Below is a small trained network, with its code and all its weights. Each question gives an input and a class and asks what happens when units are switched off, that is, made to give their printed mean instead of their output.

import numpy as np


def w(rows, s, z=0):
    codes = np.array(rows[::2]) - 128.0
    scale = np.full(codes.shape[1], s)
    scale[-1] = z or s
    return codes * scale


def f(y):
    return y / 2 * (1 + np.tanh(0.7978845608 * (y + 0.044715 * y**3)))


def log_softmax(a):
    a = a - a.max(-1, keepdims=True)
    return a - np.log(np.exp(a).sum(-1, keepdims=True))


def net(x, mask):
    res = np.array(x, float).reshape(1, 4) / 4 @ E
    y = f(res @ A[0][:, :-1].T + A[0][:, -1])
    res = res + np.where(mask, y, B[0][:, -1]) @ B[0][:, :-1]
    return log_softmax(res[-1] @ U[:, :-1].T + U[:, -1])


A, B = {}, {}
E = w([
[69,181,106,68,97,160,38,50,235,186],'x0',
[36,108,236,188,21,104,194,103,161,94],'x1',
[136,159,88,119,100,111,149,151,164,87],'x2',
[116,21,124,10,76,187,96,188,88,100],'x3',
],0.013)
A[0] = w([
[174,168,116,120,156,141,100,64,129,160,147],'neuron 0',
[148,204,124,237,192,97,233,173,76,156,253],'neuron 1',
[122,209,116,188,149,112,109,64,196,181,124],'neuron 2',
[176,177,91,154,136,98,66,44,129,159,169],'neuron 3',
[170,184,86,34,159,142,76,138,147,108,214],'neuron 4',
[109,104,102,84,52,153,93,122,129,118,92],'neuron 5',
[47,141,179,221,91,149,161,23,255,157,105],'neuron 6',
[209,71,67,73,191,166,120,253,31,86,221],'neuron 7',
[128,192,100,187,146,102,101,28,216,121,120],'neuron 8',
[126,47,147,104,110,181,244,186,66,82,109],'neuron 9',
[111,100,147,1,73,247,92,130,203,178,7],'neuron 10',
[69,94,241,139,55,124,181,203,103,78,166],'neuron 11',
[141,126,83,223,184,116,181,135,69,101,196],'neuron 12',
[44,114,217,138,60,77,171,64,134,84,180],'neuron 13',
[203,156,159,248,188,84,185,114,110,123,217],'neuron 14',
[150,162,75,124,235,168,111,148,213,174,251],'neuron 15',
],0.009,0.0048)
B[0] = w([
[128,107,114,148,155,145,153,50,75,138,172],'neuron 0',
[163,178,46,104,50,141,67,132,108,231,235],'neuron 1',
[103,89,171,161,161,67,165,93,136,56,215],'neuron 2',
[80,133,138,177,187,94,124,99,71,101,189],'neuron 3',
[132,128,111,125,126,89,115,86,118,150,204],'neuron 4',
[152,113,81,161,105,145,119,182,145,181,167],'neuron 5',
[105,185,193,44,150,127,204,167,190,149,253],'neuron 6',
[239,160,186,56,245,67,141,123,213,106,251],'neuron 7',
[114,143,143,116,161,106,153,110,125,92,218],'neuron 8',
[133,51,140,155,118,168,197,142,118,61,211],'neuron 9',
[123,205,64,112,93,150,61,198,92,198,205],'neuron 10',
[135,80,94,159,101,173,185,195,128,77,231],'neuron 11',
[178,142,91,105,121,146,84,168,110,176,200],'neuron 12',
[109,114,141,101,91,166,235,218,159,148,235],'neuron 13',
[104,186,102,128,81,166,84,164,152,169,227],'neuron 14',
[98,81,120,178,176,108,73,23,78,91,210],'neuron 15',
],0.011,0.021)
U = w([
[164,147,73,117,145,114,14,137,82,176,251],'0',
[155,146,247,73,193,93,167,165,159,111,111],'1',
[63,150,105,105,37,164,132,200,102,177,143],'2',
[129,24,144,182,126,149,168,183,81,49,61],'3',
[73,119,140,176,179,101,130,87,67,86,94],'4',
],0.012,0.0026)

Each question gives the input, the list of numbers given to net, and the class t.
The units are the neurons (one row each of A and B). Each row of codes is followed by its name. A weight is (code - 128) times the scale printed after its matrix; where a second scale follows, it is the last column's (A, B and U).
mask holds one flag per neuron, in row order. A switched-off neuron (its flag False) gives its mean, the last column of its row in B, instead of its output. The means were averaged over made-up inputs and are rounded, as every weight is.
A unit's drop is (log p(t) with every unit on - log p(t) with that unit switched off) / (log p(t) with every unit on - log p(t) with every unit switched off).
The circuit of an input: a set's keep is (log p(t) with only the set's units on - log p(t) with every unit switched off) / (log p(t) with every unit on - log p(t) with every unit switched off). Starting from the 12 units with the biggest drops (on a tie, the unit counted first), units are removed one at a time, each time the one whose removal leaves the highest keep (on an exact tie, the one counted first), for as long as the keep stays at least 0.8.
units of the circuit, in order: the units of the circuit, biggest drop first
unit that matters most: the unit with the biggest drop
top k neurons: the k neurons with the biggest drops, biggest first
drop of u: that unit's drop, to one decimal
input [-2,1,-1,8], class 3: units of the circuit, in order	(neuron 9)
input [0,8,2,4], class 3: top 4 neurons	(neuron 11; neuron 1; neuron 9; neuron 14)
input [-8,7,-2,2], class 3: top 2 neurons	(neuron 9; neuron 11)
input [4,0,4,-7], class 4: top 2 neurons	(neuron 7; neuron 15)
input [1,2,-8,1], class 2: top 2 neurons	(neuron 7; neuron 2)
input [-6,3,0,1], class 3: top 3 neurons	(neuron 9; neuron 10; neuron 11)
input [-6,1,8,5], class 3: top 2 neurons	(neuron 9; neuron 6)
input [-4,1,3,8], class 3: top 3 neurons	(neuron 9; neuron 6; neuron 11)
input [-7,4,-2,0], class 2: top 2 neurons	(neuron 1; neuron 14)
input [-6,4,-6,1], class 3: top 4 neurons	(neuron 9; neuron 11; neuron 10; neuron 6)
input [0,6,3,-6], class 2: top 3 neurons	(neuron 7; neuron 1; neuron 14)
input [-8,1,-3,4], class 3: top 4 neurons	(neuron 9; neuron 11; neuron 6; neuron 8)
input [7,0,2,5], class 0: top 3 neurons	(neuron 13; neuron 11; neuron 6)
input [2,-3,5,0], class 4: unit that matters most	neuron 1
input [-5,6,8,0], class 2: drop of neuron 1	0.4
input [2,1,-3,2], class 2: drop of neuron 7	1.3
input [-8,-4,2,-2], class 0: drop of neuron 1	0.2
